[  7 -15  56  -4 -49  -9 -60  58  -7 -26 -17  74 -47 -20 -62   2 -23 -53
 -41 -42  32  -8  23  -2  61  29  47  43 -19 -18  13  34 -25  19  20 -41]	9
[ -9  20 -36  13  41   4  11  18  -7 -27  20 -42 -17  28 -51  -7 -65   0
  91 -44 -27  39  -1 -43  11 -34  31 -11  26  -5 -45   2  35 -58 -16   8]	2
[  4 -45  51  20 -26 -16  27   8  -5 -66 -35  47  23 -11   4 -22   1   5
 -59  -3  13  19  13  41 -15   0  -5   8 -29  50   2   0  40  -2  45  59]	10
[ -6 -16  89  28 -35  -7   3  -6 -28 -10 -77  -5  33  27 -29  -8 -12  18
 -22 -23  31 -33  27  29  12  -4  19  -6  14   4 -38  38  30  24  39 -16]	0
[   5   11    0  -23  -13   19  -50   40   13    3   38   31  -80  -20
  -25   56   -7  -59   17  -22    3    7  -29  -66   63   32   39   22
   -2  -66   27   14 -100   20   -2  -63]	10
[  3  -1  22 -10 -25  -2 -52  30   5  -6  14  39 -66 -23 -25  26  -9 -53
   3 -32   5   4 -16 -52  65  26  37  28 -14 -55  30  33 -59  15  -3 -55]	1
[  4  20 -11  15  26 -13  25  16  -2 -34 -12 -17  -1  19 -44  -5 -72  -1
  56 -57  -9  29  23 -25   0 -25  39  -5  32   8 -42   1  73 -49  12  18]	8
[-34 -21  56  29 -10  24 -30 -16 -30  21 -30 -45   9  22  11  -7  -1  11
   3 -15   7 -44 -17   1  48  -7   9  11   2 -26 -23  48 -15  33   1 -42]	3
[-16  -5 -33  30  16 -11  -8  15  -4  -7  16 -32 -19  28 -54  -4 -70  14
  69 -41 -10  31  -4 -54  32  -6  28  -1  16  -9 -40  -1  22 -50 -31  -8]	1
[-14  47 -26 -17  34  23   5  30  18 -20  31  11 -24 -23 -23  79   2 -12
 -26  -5 -21  16 -14  18 -35 -17  -5 -41  -2 -32  23 -13 -21  10  42  42]	11
[-21  37 -33 -14  35  29 -22  18   3  -1  42 -14 -36 -15 -17  46   3 -20
 -13  -9 -29   3 -20   7 -19 -36  -9 -32  -6 -34  23   3  -7   7  21  52]	11
[-24 -14  76  22 -14   2 -19 -20 -47   6 -57 -43  22  26  -7 -34  -6  13
  -3 -28  15 -46  -2   4  41 -26  17  -2  11 -11 -28  67  37  34  21 -16]	8
[ -8 -28  12   6  14   6  42  -3   2 -73 -18   3  21 -16   8   3  -9  11
 -16   7  -3  33 -15  12 -31 -20 -22 -11 -16  30  10 -17   8 -15  31  67]	2
[-14 -26   5  28  18  23  -1   5 -16 -22  18  -5 -13 -14  35 -26  11  -2
 -12  17 -10  -8 -49  -4  12 -18 -31  16 -41  -2  27  -3 -17   5  -8  44]	6
[-16 -21 -30  37  20   3 -13  49 -16  -5  24 -14 -31  30 -42  -6 -70 -12
  42 -40  -4   7  -3 -30  48   3  34  16  -4 -11 -31  -7  15 -31 -31 -10]	4
[  5  40  52   5   6   7  83 -52  18 -39 -48 -14  67  -5 -20  49  -8  19
  46 -17   7  21   4   2 -66 -30  -6 -28  62   6 -45  -7  36 -33  51 -15]	5
[-13   9  17   0 -13  -2   1  38   8 -31 -18  34  -8 -15 -46  41  12 -16
 -63  -9   6   4  21  56 -26  -7  10 -23 -14 -18  22  12   2  30  66  29]	2
[ -4 -54  58  28 -18 -19  29  19  -5 -73 -59  41  13  -1   5 -23 -17  12
 -77  -3  23  10  10  42  -9   7  -3   1 -39  35  11  -3  41   4  48  87]	0
[ 28  48 -29 -41  -6  24  42  -4  50 -48  26  32 -22 -50 -47  89 -24 -41
  62 -40   5  51   7 -47 -27  18  32   0  50 -34   6 -22 -52 -39  32 -33]	2
[-13 -44 -29  16  30  34  32 -22  -6 -35  21 -15  -3  -9  29 -17 -12  -7
  -3  24  -5   7 -67 -28  -7 -22 -29   6 -26  11  22 -26 -24 -15 -20  52]	4
[ 23   2  33 -21 -39  -5 -23  41  21 -31  -4  78 -46 -35 -55  53 -19 -59
 -21 -38  22  26  19 -24  28  37  42  28   5 -28  21   4 -52   8  32 -45]	10
[ 31  36  44 -32 -30 -22  34  23  35 -71 -27  89   2 -42 -58  86 -26 -40
  -8 -47  22  49  61  14 -32  27  32  -8  26  -6   0 -16  15 -30  66 -18]	11
[  2  53  -4 -14  25   9  30   0  32 -46   8  28  12 -19 -18  89  18  -1
 -18  -7 -12  26  13  54 -80 -25 -10 -39   9 -11  15 -22  20  -7  62  46]	7
[-28  14   1   0  10   4 -35  63  -4  -2   5  14 -42  -2 -23  43  -2 -25
 -60  -9  -5  -5   7  25   6  -7   2 -24 -21 -34  26   0  -7  43  39  32]	11
[ 14 -12  32 -25 -35  -7 -28  37   7 -25  -1  66 -43 -31 -48  33 -18 -49
  -4 -33  24  11  11 -20  41  39  44  22  -4 -35  13  14 -45  12  16 -51]	7
[-25 -42 -14  18  15  11   0   7 -17 -17  13  -2 -18 -10  43 -25 -10  -2
 -21  18  -7  10 -51 -13  20 -16 -21   7 -45  -1  25 -11 -23  10 -15  53]	11
[ -5  71 -27  -6  16  16  28  28  47 -28  10  18 -13 -16 -26  93  11 -11
   6  -3 -28  22   0   9 -61 -16 -12 -60  24 -32  19 -27  -2   2  64  11]	8
[ 18  -2  56 -14 -38 -18 -13  50   9 -51 -33  70 -22 -19 -62  32 -25 -50
 -23 -52  31  17  41 -19  16  19  42  21   7 -10   6  19   1   7  48 -28]	4
[-13   1 -29   8  27   2   1  19  -4 -16  16 -24 -21  24 -42   1 -68  -9
  57 -46 -17  22   6 -40  13 -19  28  -8  14  -2 -36  -3  37 -51 -15  15]	11
[ -8  22  62  12  -3   6  37 -41  -6 -20 -49 -31  47  20 -18  47  -1  20
  35 -22   7  -5   9 -10 -26 -23   5 -31  50  -9 -39  22  20   2  49 -16]	10
[ -1 -13   0   4  14  11  39 -20   1 -54   1  11  12 -25  13   5  -7   5
   7   7  -4  25 -28  -1 -35 -26 -26 -19  -7   7  11 -19   0  -6  18  46]	6
[-24  17   5   3  16   7 -27  40   5 -11   6  22 -13  -8  -7  47  11  -4
 -64  -6  -5  -3   3  49 -17 -16  -3 -14 -24 -19  28  11   1  29  40  28]	3
[ -2 -36  15  23  -6 -30  -6  29 -25 -24 -17  11   0  36 -67 -27 -75  -2
  -1 -61  11  19  50   4  31   2  49  20   6  26 -40  12  71 -37   1  13]	10
[-33  -3 -34   6  21  18 -58  54 -10  37  42   1 -57   4   2  17  24 -25
 -51  20 -16 -15 -40   6  32  -8  -4  -5 -48 -46  47   7 -66  53  -9  -5]	4
[-15   4 -19   9  15  -1   1  42 -15  -5  16 -15 -21  19 -51  -4 -68  -4
  67 -45  -4  13  15 -30  24  -1  36   8  23  -3 -40  -3  28 -33 -14 -22]	7
[-19  28 -31   1  35  21 -37  37   2  19  32  -3 -47   4  21  65  12 -20
 -14   5 -29   3 -22   2   9 -24   3 -22 -22 -53  36   6 -31  42  16  26]	10
[-35 -41  79  37 -19   4 -45  -6 -46  30 -37 -28  -1  38 -10 -47  -5   8
 -30 -17  15 -64 -21   9  65  -4  16  20 -13 -22 -20  60  -3  40  -9 -38]	5
[-19 -21 -35  13  29  33  -3 -16  -8  -8  47 -26 -29 -20  56 -10  10  -1
  27  37 -22   1 -82 -31  19 -19 -42   1 -34 -33  34 -16 -62  13 -41  23]	6
[  7   5 -15  12  32 -20  47   7  14 -44   5  15  21   9 -55  25 -72  13
  49 -53  -9  52  25   8 -32 -10  23 -10  28  29 -53 -27  58 -81   5   2]	5
[-23 -11 -21  19  25 -14 -11  40 -23   1  16 -25 -14  22 -27 -16 -52  -9
  27 -38  -8  30  12  -1  36 -18  31  13  -1  -4 -32   7  22 -32 -22  -8]	2
[-16 -16  -6  18  12  -3  -5  40 -14 -28  -3 -17 -16  26 -65 -21 -70 -11
  35 -58  -2  23  24 -15  27 -13  39   8  14  14 -43   7  41 -39   1   3]	2
[-12  -3  57  29  -3   8  31 -43 -10 -13 -50 -38  47  12 -25  24   0  23
  17 -14  21 -16  -4   3 -18 -18  -2 -17  33 -19 -38  11  10   9  38  -3]	6
[ -2 -26  14  16   3  -2  28 -12  -1 -47 -15  10  18  -9  25 -19   5   3
 -24  17   2  21 -21  -5 -20 -21 -22  -8 -17  19  17 -11  17   0  11  56]	4
[-20 -37  -6  15  15  17   8 -15   0 -27  18   2  -7 -10  43  -5   0   0
 -17  20 -12  16 -49  -7  -5 -18 -28   6 -31  14  27 -18 -27  -6  -7  51]	10
[ 24  28  61 -24 -45  -9   2  34  23 -62 -38  72 -19 -24 -65  51 -25 -32
  -4 -47  29  28  50  15  -1  22  35   8  16  -9  -6  13   8 -15  56 -27]	0
[ 15  12  57 -18 -48 -12 -19  65  10 -44 -26  95 -32 -28 -59  40 -22 -59
 -22 -45  34  13  46   4  25  28  46  33  -4 -11  10  17  -6  -3  50 -44]	9
[ 18  19  36 -23 -31  -3  24  29  34 -64 -21  75 -15 -43 -67  60 -25 -51
  -6 -47  23  47  36   2 -14  23  35  13  20  -7   6  -3 -23 -29  57 -34]	2
[-29 -26 -21   2  34  28  -1 -11 -16 -16  38 -21 -23 -13  58 -17   6  -3
  21  30 -14   2 -80 -31  18 -23 -32  -3 -31 -16  27  -4 -33   5 -32  34]	7
[-32  11 -21  -1  23  21 -57  35 -13  16  44  -2 -44  -6 -11  18  16 -22
 -46   2 -15 -14 -29  25  15 -30   6  -1 -41 -34  33  24 -32  23   5  28]	9
[-40 -75   4  32  -6  17 -42  29 -29   4   1  -2 -43   6  39 -59  -8  -7
 -40  25   4 -22 -56 -11  63   4 -12  19 -61  -9  28   8 -33  43 -28  39]	7
[-32  -1  41  28  10  32   8 -27 -20   2 -15 -49  16  11  -4  14  -5  11
  20  -3   6 -28 -39 -13  14 -17  -3  -2  15 -21 -21  23 -30  10   4 -21]	4
[-22  28 -59  -6  38  37 -38  14   8  42  56 -33 -64  -6  28  42  18 -20
  13  18 -39  -3 -61 -27  22 -21 -16 -27 -15 -75  35   6 -67  36 -22  -4]	5
[-12 -12 -18   3  19  40  48 -26   9 -53  19 -10  -2 -22  40 -10   1   1
   9  27  -8  12 -62 -22 -24 -21 -33  -1 -14  19  16 -24 -20 -25   5  64]	9
[-42 -20  38  29   6  38 -18 -13 -28  33 -19 -56  -2  28  18   0  -6  10
   6   2   9 -47 -43 -18  44  -5  -1   6   2 -25 -22  30 -51  24  -8 -43]	3
[-28 -50  10  24  12  12  -4  -2  -6 -22   2  20  -9  -7  43 -37   5  -9
 -48  24  -6   6 -55   2  15 -15 -18   5 -53  20  29  -3   0   1  -5  55]	1
[  1  26 -11  -5  32  27  66 -48  19 -63   0 -26  19 -29  32  20 -10  10
  43   0 -22  35 -42 -32 -51 -45 -23 -27  20   6   6 -13  18 -36  30  73]	8
[-17  -6 -10   7  18  23  30 -15  -2 -44   6 -14  -7 -12  41 -24  -5  -6
  19  16 -14  16 -43 -21 -13 -39 -28   1 -16   9  14  -9  12 -14   4  68]	9
[-39 -42   3  39  15 -25 -85  74 -50  29  13 -24 -57  47 -28 -58 -61  -4
   1 -48  -6 -22  -9 -21 114   5  42  28 -29 -27 -21  35  14  19 -41 -19]	8
[-10 -23   1  26  16 -27 -26  49 -31  -7   6  -2 -32  31 -48 -35 -80  -2
  24 -65  -4   5  22 -15  50  -2  40  27  -2   1 -31  18  49 -27 -22  -4]	5
[-29  26 -45 -12  31  33 -26  25   8  13  51 -10 -41  -7  -2  51  15 -16
  -3   8 -20  -4 -45   0  -7 -22 -13 -23 -11 -50  29  -4 -44  29   4  11]	7
[-20  14 -41   9  28  12  -1  28   3  10  35 -29 -27  10 -17  12 -53 -18
  70 -24 -17  33 -10 -30  15 -22  20   2  13 -14 -30 -16   3 -57 -33 -19]	0
[-39 -38  51  30 -11  31 -41  -7 -34  31 -17 -41  -1  26   4 -21   2  -3
   2  -1  17 -61 -39  -4  55  -5   4  13  -6 -20 -25  39 -23  31 -21 -44]	7
[ 10   8  -7   8  25  14  67 -34  28 -62   0   0  21 -24  38  28   7   9
  14  27 -13  28 -42  -7 -73 -29 -42 -27   6  16  15 -45  -4 -32  18  60]	0
[ 18  10  26 -21 -23   6 -10  45  15 -36  14  71 -29 -44 -59  45 -14 -50
  -3 -36  25  10   8 -11   8  26  16  29   8 -15  13 -10 -47  -5  25 -63]	6
[  0   6 -11   4  26   8  75 -27  32 -57   2  15  32 -41  20  32  -4   9
  20  18  -7  52 -27  -1 -74 -25 -39 -21   9  19   7 -54  -2 -36  27  57]	6
[ 22  10  47 -25 -41  -8  -3  47  15 -46 -23  79 -27 -30 -73  41 -26 -61
 -15 -40  28  17  36 -15  16  29  41  17  11 -19  13  16 -12   0  38 -55]	4
[-26 -43 -44  13  30  21  -6  -9 -16  10  31 -20 -32  -8  66 -23  -4  -3
   2  47 -18   6 -75 -30  31  -9 -35   1 -48 -14  35 -28 -58  12 -51  30]	11
[-41 -55  54  43 -10  25 -42   0 -41  38 -30 -43 -12  29   5 -34  -5  -3
 -27  -6  18 -60 -36   2  64  -1  15  28 -27 -20 -11  43 -38  30 -14 -30]	0
[-32  23 -48   1  36  28 -42  39  -5  32  36 -17 -60  -2  10  50   4 -19
 -20   9 -22  -6 -36  -1  22 -16  -6 -28 -29 -63  35   3 -48  46   3  24]	11
[ -7 -19   6  17  12 -22 -15  17 -21 -27  -7  -2 -11  31 -52 -23 -72   2
  29 -64   0  20  30  -1  28 -13  51   2   7   2 -45  21  67 -32  -9  19]	7
[ 18  32  15 -37 -15   2 -21  29  14 -30  16  47 -45 -39 -39  68 -10 -43
  26 -37   9  17  -1 -44  20  20  24   8  15 -50  18   6 -57  11  25 -46]	11
[-11   1 -17  19  31 -11  -7  25  -4  -6  14 -11 -17  19 -38  -3 -55 -11
  48 -49 -10  30  15 -19  10 -20  25   1  12  -4 -36  -9  36 -42  -9   2]	6
[ -8  18 -28   9  29  -7  16  22   4 -14  16 -13 -19  16 -50  12 -76  -2
  73 -48 -23  46   2 -42   7 -22  37 -15  26 -17 -38   2  28 -53 -14 -11]	5
[-24  -1  75  33 -20  -2 -14   1 -19   4 -52  -9  25  22  -2  15  13  18
 -24 -13  23 -38  -8  19  25  -3  15 -10   6 -22 -21  34  -6  45  38 -37]	8
[ 10  42 -10 -41   5  14 -15  19  42 -20  15  30 -54 -30 -11  70  -9 -58
  38 -34  -4  29 -15 -68  16   5  30   1  22 -58  30   0 -46   0  22 -39]	8
[ -6  -5  -2 -32   4  10 -63  49  -5   8  39  27 -70 -25 -16  36 -25 -56
   8 -26   7  -4 -20 -44  68  23  36  37 -17 -56  29  26 -75  10 -23 -68]	3
[  0 -16  21  19   8  -5  45 -23   5 -64 -20   3  23 -14  19  -3  -5  24
 -14   8  -2  32 -12  19 -36 -16 -15  -7 -17  23   9 -15  23 -28  24  74]	0
[ -7  16  33  11   5  34  37 -70  -3   2 -27 -37  37   4  -3  39  -1  14
  39  -6   8  -6 -20  -8 -19 -21   4 -12  40  -8 -31  16 -16 -10  19 -24]	10
[-23 -62  17  26  -3  -8 -17  16 -19 -27 -15   1 -22   2  24 -43 -12   7
 -50  16  14   2 -38  -2  33  -2  -8   8 -51   0  22   8 -10  14  -9  65]	0
[-16  -7 -42  24  24   0 -43  36 -32  26  51 -44 -55  22 -12 -13 -53 -16
  71 -34 -28   8 -17 -48  68 -14  22  13   1 -32 -28  17  -6 -20 -53 -22]	10
[ -5  57 -30  -4  36  23   4   7  28 -21  34   1 -21 -20 -10  84  20  -8
  11   2 -27  20 -18  17 -49 -30 -14 -37   1 -49  25 -20 -29  13  35  21]	6
[  7 -22  54 -20 -47  -9 -42  62   5 -29 -26  87 -39 -20 -55  27 -19 -53
 -36 -36  39  -1  23  -2  44  39  36  22  -9 -18  10  16 -25  28  27 -56]	7
